Below is a small trained network, with its code and all its weights. Each question gives an input and a target symbol and asks what happens when units are switched off, that is, made to give their printed mean instead of their output.

import numpy as np


def w(rows, s, z=0):
    codes = np.array(rows[::2]) - 128.0
    scale = np.full(codes.shape[1], s)
    scale[-1] = z or s
    return codes * scale


def norm(h):
    return h / np.sqrt((h * h).mean(-1, keepdims=True) + 1e-5)


def f(y):
    return np.maximum(y, 0)


def softmax(a):
    e = np.exp(a - a.max(-1, keepdims=True))
    return e / e.sum(-1, keepdims=True)


def log_softmax(a):
    a = a - a.max(-1, keepdims=True)
    return a - np.log(np.exp(a).sum(-1, keepdims=True))


def net(x, mask):
    ids = ['ΓΛΞΠΣαβημτφψ'.index(c) for c in x.split()]
    T = len(ids)
    res = E[ids] + P[:T]
    r = norm(res)
    for j in range(2):
        rows = slice(3 * j, 3 * j + 3)
        q, k, v = (r @ M[0][rows].T for M in (Q, K, V))
        z = softmax(np.where(np.tri(T) > 0, q @ k.T / 3**0.5, -1e9)) @ v
        o = O[0][rows]
        res = res + np.where(mask[j], z, o[:, -1]) @ o[:, :-1]
    y = f(norm(res) @ A[0][:, :-1].T + A[0][:, -1])
    res = res + np.where(mask[2:10], y, B[0][:, -1]) @ B[0][:, :-1]
    return log_softmax(norm(res)[-1] @ U[:, :-1].T + U[:, -1])


Q, K, V, O, A, B = {}, {}, {}, {}, {}, {}
E = w([
[63,71,120,131,46,146],'Γ',
[104,145,204,164,80,100],'Λ',
[177,72,117,113,103,218],'Ξ',
[172,76,153,115,126,112],'Π',
[86,161,173,82,139,181],'Σ',
[94,60,157,91,103,147],'α',
[120,151,214,124,136,253],'β',
[175,104,228,163,165,137],'η',
[127,71,151,117,178,144],'μ',
[140,156,128,107,68,160],'τ',
[173,138,177,70,64,157],'φ',
[183,135,198,208,108,208],'ψ',
],0.021)
P = w([
[109,204,2,207,189,67],'0',
[103,56,143,52,113,88],'1',
[117,55,147,46,108,97],'2',
[119,49,152,58,107,104],'3',
[123,57,157,66,115,101],'4',
[128,69,166,74,108,119],'5',
[140,62,161,78,94,110],'6',
[140,70,182,79,109,113],'7',
[142,73,174,78,92,117],'8',
[158,57,183,68,94,112],'9',
[163,77,178,86,88,120],'10',
[144,58,181,93,94,111],'11',
[185,92,193,85,84,126],'12',
],0.0082)
Q[0] = w([
[67,254,16,148,226,127],'h1',
[100,187,162,125,165,189],'h1',
[164,96,150,161,160,136],'h1',
[156,147,135,83,130,125],'h2',
[165,49,222,170,109,171],'h2',
[146,141,231,162,105,158],'h2',
],0.0098)
K[0] = w([
[88,23,245,79,131,163],'h1',
[79,111,88,173,119,149],'h1',
[162,125,108,175,132,114],'h1',
[90,104,145,150,85,185],'h2',
[123,239,24,162,136,98],'h2',
[89,151,44,201,195,114],'h2',
],0.011)
V[0] = w([
[111,172,254,124,133,149],'h1',
[200,12,180,64,110,135],'h1',
[211,112,112,147,164,29],'h1',
[24,107,87,190,199,212],'h2',
[203,186,101,202,211,148],'h2',
[92,156,110,176,172,29],'h2',
],0.0076)
O[0] = w([
[137,192,145,61,173,38,124],'h1',
[66,117,73,2,144,110,1],'h1',
[74,125,50,153,65,109,42],'h1',
[109,43,143,92,201,121,122],'h2',
[166,36,110,142,97,92,136],'h2',
[34,95,187,98,86,70,55],'h2',
],0.0091,0.0025)
A[0] = w([
[131,109,120,107,143,150,178],'n1',
[193,97,59,132,122,64,223],'n2',
[185,96,127,153,96,106,3],'n3',
[254,107,183,101,188,91,103],'n4',
[68,146,83,195,215,109,186],'n5',
[157,77,130,243,48,137,62],'n6',
[155,9,137,122,108,156,204],'n7',
[155,206,121,167,112,59,246],'n8',
],0.0099,0.0041)
B[0] = w([
[161,168,134,89,177,113,163],'n1',
[175,200,162,78,154,97,159],'n2',
[156,105,121,183,107,58,147],'n3',
[60,145,68,146,187,99,214],'n4',
[136,8,167,57,72,118,133],'n5',
[49,154,96,161,157,150,196],'n6',
[194,156,102,121,90,101,255],'n7',
[151,154,171,69,119,86,173],'n8',
],0.011,0.0099)
U = w([
[49,141,52,106,107,127,204],'Γ',
[76,155,206,127,104,68,39],'Λ',
[196,116,38,110,151,173,79],'Ξ',
[153,146,74,121,149,55,32],'Π',
[62,132,134,59,177,171,227],'Σ',
[151,63,143,83,94,122,158],'α',
[154,107,197,119,146,195,3],'β',
[142,135,167,139,182,86,80],'η',
[120,133,78,111,192,99,213],'μ',
[130,254,90,96,116,134,160],'τ',
[160,141,148,81,105,79,143],'φ',
[135,147,134,189,142,161,199],'ψ',
],0.009,0.0028)

Each question gives the input, a string of symbols that net reads in full, and the target symbol t.
The units are the heads (3 rows each of Q, K, V and O) and the neurons (one row each of A and B). Each row of codes is followed by its name. A weight is (code - 128) times the scale printed after its matrix; where a second scale follows, it is the last column's (O, A, B and U).
mask holds one flag per unit, heads first, then neurons. A switched-off unit (its flag False) gives its mean, the last column of its rows in O or B, instead of its output. The means were averaged over made-up inputs and are rounded, as every weight is.
A unit's drop is (log p(t) with every unit on - log p(t) with that unit switched off) / (log p(t) with every unit on - log p(t) with every unit switched off).
The circuit of an input: a set's keep is (log p(t) with only the set's units on - log p(t) with every unit switched off) / (log p(t) with every unit on - log p(t) with every unit switched off). Starting from all 10 units, units are removed one at a time, each time the one whose removal leaves the highest keep (on an exact tie, the one counted first), for as long as the keep stays at least 0.8.
units of the circuit, in order: the units of the circuit, biggest drop first
unit that matters most: the unit with the biggest drop
top k neurons: the k neurons with the biggest drops, biggest first
heads that matter: for each layer, one digit per head in row order, 1 if its drop is at least 0.15 and else 0, layers parted by /
drop of u: that unit's drop, to one decimal
input α μ φ φ Ξ η φ Ξ μ, target Σ: heads that matter : 11
input α μ Γ Γ τ φ ψ Λ φ β ψ, target Σ: units of the circuit, in order : [h2, h1]
input Ξ φ μ, target Ξ: unit that matters most : h1
input α α φ φ α α μ τ, target Σ: units of the circuit, in order : [h2, n7]
input α τ φ α μ, target Σ: heads that matter : 01
input μ τ φ μ Λ μ φ Π η μ, target α: top 2 neurons : [n4, n7]
input Ξ μ τ φ φ φ τ, target Ξ: units of the circuit, in order : [h1, h2]
input τ τ ψ α Γ φ, target ψ: units of the circuit, in order : [h1, n6]
input Λ Ξ α η φ μ τ φ α, target Λ: units of the circuit, in order : [h2, h1]
input τ α φ φ μ Ξ, target ψ: heads that matter : 10
input μ φ Λ φ, target α: heads that matter : 11
input Π φ ψ Ξ Λ Λ η φ μ Λ, target Γ: heads that matter : 10
input Λ μ Λ φ Ξ τ ψ α φ φ φ τ, target Λ: top 2 neurons : [n7, n6]
input τ φ η φ α, target ψ: top neuron : [n6]
input Ξ τ α Γ Π ψ, target Ξ: drop of n7 : 0.2
input τ Γ φ μ μ, target ψ: drop of h1 : 1.1
input τ φ η τ φ ψ μ η Ξ μ Λ φ τ, target ψ: drop of h1 : 0.9
